Below are the code and all the weights of a small trained network. Each question names an input and a target symbol and asks about switching units off, where a switched-off unit gives its printed mean instead of its output.

import numpy as np


def w(rows, s, z=0):
    codes = np.array(rows[::2]) - 128.0
    scale = np.full(codes.shape[1], s)
    scale[-1] = z or s
    return codes * scale


def f(y):
    return np.maximum(y, 0)


def softmax(a):
    e = np.exp(a - a.max(-1, keepdims=True))
    return e / e.sum(-1, keepdims=True)


def log_softmax(a):
    a = a - a.max(-1, keepdims=True)
    return a - np.log(np.exp(a).sum(-1, keepdims=True))


def net(x, mask):
    ids = ['ΛΞΠΣΨαβδεζημφ'.index(c) for c in x.split()]
    T = len(ids)
    res = E[ids] + P[:T]
    q, k, v = (res @ M[0].T for M in (Q, K, V))
    z = softmax(np.where(np.tri(T) > 0, q @ k.T / 3**0.5, -1e9)) @ v
    res = res + np.where(mask[0], z, O[0][:, -1]) @ O[0][:, :-1]
    y = f(res @ A[0][:, :-1].T + A[0][:, -1])
    res = res + np.where(mask[1:9], y, B[0][:, -1]) @ B[0][:, :-1]
    return log_softmax(res[-1] @ U[:, :-1].T + U[:, -1])


Q, K, V, O, A, B = {}, {}, {}, {}, {}, {}
E = w([
[120,33,157,91,61,99,108,186,96,158,230,75],'Λ',
[152,198,150,42,167,148,214,118,120,142,103,232],'Ξ',
[90,100,31,55,145,116,93,105,118,241,164,220],'Π',
[110,144,87,254,123,64,163,134,138,173,225,61],'Σ',
[176,169,249,181,60,150,231,136,78,159,126,96],'Ψ',
[177,59,157,106,55,189,44,143,50,126,56,170],'α',
[63,166,110,63,70,97,78,137,133,159,101,77],'β',
[216,93,172,189,178,150,163,156,115,157,144,189],'δ',
[185,159,94,71,102,54,176,156,104,211,33,92],'ε',
[166,110,115,81,195,64,109,68,182,71,147,149],'ζ',
[37,173,135,127,70,151,93,60,122,78,190,110],'η',
[98,182,108,126,103,166,134,248,119,93,70,102],'μ',
[55,202,134,184,56,216,93,124,73,207,161,171],'φ',
],0.017)
P = w([
[141,124,166,123,116,109,143,168,175,133,153,128],'0',
[87,80,109,167,100,116,186,122,120,129,101,121],'1',
[160,154,128,108,119,138,128,148,125,132,177,101],'2',
[79,71,163,136,139,87,177,144,100,125,128,116],'3',
[216,170,110,103,75,124,93,154,146,131,201,135],'4',
[80,105,112,144,158,155,185,115,86,126,100,41],'5',
[95,119,187,133,118,55,117,161,74,99,142,155],'6',
[192,184,64,115,103,147,86,133,85,112,177,75],'7',
[60,131,171,131,188,123,142,136,19,102,116,40],'8',
[82,139,183,137,99,32,75,162,32,82,160,169],'9',
[194,171,110,93,159,183,127,133,110,131,178,38],'10',
[10,56,178,175,120,32,154,144,44,106,93,150],'11',
[242,162,66,96,110,190,125,119,149,135,193,71],'12',
[51,73,143,160,138,102,182,130,80,119,100,94],'13',
],0.013)
Q[0] = w([
[49,95,186,149,167,49,136,149,76,124,91,177],'head 1',
[212,253,170,79,158,76,37,197,36,134,218,130],'head 1',
[206,185,113,136,61,108,73,168,205,117,170,182],'head 1',
],0.013)
K[0] = w([
[157,133,99,101,169,210,136,102,113,143,143,54],'head 1',
[91,126,122,149,168,75,127,123,6,92,112,134],'head 1',
[61,96,181,140,159,95,140,138,125,139,95,149],'head 1',
],0.019)
V[0] = w([
[170,251,139,123,164,158,153,201,103,153,3,100],'head 1',
[94,196,210,209,139,249,199,161,130,110,198,89],'head 1',
[196,25,187,170,205,97,174,102,136,111,164,144],'head 1',
],0.0064)
O[0] = w([
[225,133,19,21,155,231,224,132,167,137,189,88,179],'head 1',
[186,191,121,167,146,205,74,86,172,162,111,23,106],'head 1',
[57,143,183,62,254,164,176,142,37,110,140,31,1],'head 1',
],0.0088,0.0031)
A[0] = w([
[196,123,122,119,155,78,131,165,132,191,47,205,126],'neuron 1',
[74,124,59,8,99,116,71,127,178,92,85,84,48],'neuron 2',
[134,107,78,93,244,110,77,38,170,148,120,191,128],'neuron 3',
[111,136,149,189,90,55,91,148,115,114,78,192,32],'neuron 4',
[96,140,189,175,223,69,98,138,40,136,87,130,118],'neuron 5',
[174,146,102,163,136,159,78,70,208,202,145,67,1],'neuron 6',
[184,123,98,129,11,87,181,159,164,110,132,194,74],'neuron 7',
[161,182,163,105,188,3,166,75,204,119,70,109,167],'neuron 8',
],0.0073,0.0076)
B[0] = w([
[127,47,57,112,54,141,120,97,122,73,187,103,187],'neuron 1',
[160,125,220,79,154,79,121,113,216,189,109,154,167],'neuron 2',
[85,145,155,162,205,58,107,175,2,117,125,115,155],'neuron 3',
[189,182,68,135,224,66,183,141,157,70,75,41,196],'neuron 4',
[131,82,111,102,158,164,120,72,184,234,99,190,215],'neuron 5',
[87,20,125,112,191,92,101,191,97,87,78,185,176],'neuron 6',
[34,139,231,146,212,212,154,65,123,119,115,100,249],'neuron 7',
[184,247,101,152,74,88,84,154,37,91,155,173,167],'neuron 8',
],0.0076,0.014)
U = w([
[128,139,133,88,129,75,102,88,214,161,91,120,91],'Λ',
[186,140,43,99,60,101,167,138,121,151,138,107,228],'Ξ',
[115,119,141,120,176,69,136,139,123,49,121,121,46],'Π',
[90,167,110,178,74,176,77,138,112,191,135,161,170],'Σ',
[100,134,120,123,147,160,125,255,137,70,69,104,130],'Ψ',
[99,72,170,131,32,89,120,229,82,111,171,109,254],'α',
[65,137,124,138,104,144,91,55,171,56,161,111,160],'β',
[119,154,192,138,142,149,155,131,80,143,108,72,44],'δ',
[134,162,104,72,128,150,184,104,136,107,127,195,60],'ε',
[78,91,113,106,120,108,114,170,90,162,120,181,91],'ζ',
[141,149,62,199,122,93,117,142,181,145,168,78,176],'η',
[198,93,104,138,179,165,132,117,207,127,131,192,89],'μ',
[126,65,153,123,81,166,56,153,94,84,58,162,115],'φ',
],0.0092,0.0079)

Each question gives the input, a string of symbols that net reads in full, and the target symbol t.
The units are the heads (3 rows each of Q, K, V and O) and the neurons (one row each of A and B). Each row of codes is followed by its name. A weight is (code - 128) times the scale printed after its matrix; where a second scale follows, it is the last column's (O, A, B and U).
mask holds one flag per unit, heads first, then neurons. A switched-off unit (its flag False) gives its mean, the last column of its rows in O or B, instead of its output. The means were averaged over made-up inputs and are rounded, as every weight is.
A unit's drop is (log p(t) with every unit on - log p(t) with that unit switched off) / (log p(t) with every unit on - log p(t) with every unit switched off).
The circuit of an input: a set's keep is (log p(t) with only the set's units on - log p(t) with every unit switched off) / (log p(t) with every unit on - log p(t) with every unit switched off). Starting from all 9 units, units are removed one at a time, each time the one whose removal leaves the highest keep (on an exact tie, the one counted first), for as long as the keep stays at least 0.8.
units of the circuit, in order: the units of the circuit, biggest drop first
unit that matters most: the unit with the biggest drop
top k neurons: the k neurons with the biggest drops, biggest first
input Π μ δ μ Λ μ μ ζ α δ ε μ, target ε: unit that matters most	head 1
input ε β μ δ Π β, target Π: units of the circuit, in order	[head 1; neuron 4]
input α Π α δ φ μ Π β μ δ Σ β Σ, target β: units of the circuit, in order	[neuron 7; head 1]
input φ Ψ Λ Σ α Ξ Ψ, target Ξ: units of the circuit, in order	[head 1; neuron 7]
input β η β δ, target β: units of the circuit, in order	[head 1; neuron 7; neuron 1; neuron 5]
input Π μ Π Σ, target Π: top 2 neurons	[neuron 4; neuron 7]
input ε η δ, target η: units of the circuit, in order	[head 1; neuron 4]
input Ψ ζ Ψ Π β α μ ζ Ψ β Π Ξ, target Π: units of the circuit, in order	[neuron 4; head 1]
input δ Ξ Π ε Π, target ε: top 3 neurons	[neuron 7; neuron 6; neuron 2]
input δ δ δ μ β, target μ: units of the circuit, in order	[head 1; neuron 6]
input δ Σ Σ μ μ φ β δ δ Λ Π β ζ Σ, target ζ: units of the circuit, in order	[head 1; neuron 5]
input β ε β ζ, target β: units of the circuit, in order	[head 1; neuron 7; neuron 1]
input α μ β δ β α μ, target α: units of the circuit, in order	[neuron 4; head 1; neuron 5]
input δ β ζ δ β Λ μ β ε, target β: units of the circuit, in order	[neuron 7; head 1; neuron 1]
input α δ ζ δ Λ β α Π β, target Λ: unit that matters most	neuron 4
input ε φ Ξ ζ β β β η δ Σ Ψ φ ε, target φ: top 3 neurons	[neuron 6; neuron 4; neuron 7]
input μ β β β φ Σ β Ψ β, target Λ: top 4 neurons	[neuron 2; neuron 7; neuron 3; neuron 8]
input Ξ ε φ η α ε β Ψ, target β: top 3 neurons	[neuron 7; neuron 1; neuron 3]
input β ζ ε Σ μ ζ Ξ Σ α ζ ζ ε Π, target ζ: top 2 neurons	[neuron 3; neuron 4]
input δ Ψ η ε, target Ξ: unit that matters most	neuron 8
input Ψ ε ε ε η Σ ζ Ξ δ ζ μ ζ β, target ζ: top 2 neurons	[neuron 5; neuron 7]
input Π η Ξ δ ε β φ ζ, target Π: top 3 neurons	[neuron 6; neuron 3; neuron 5]
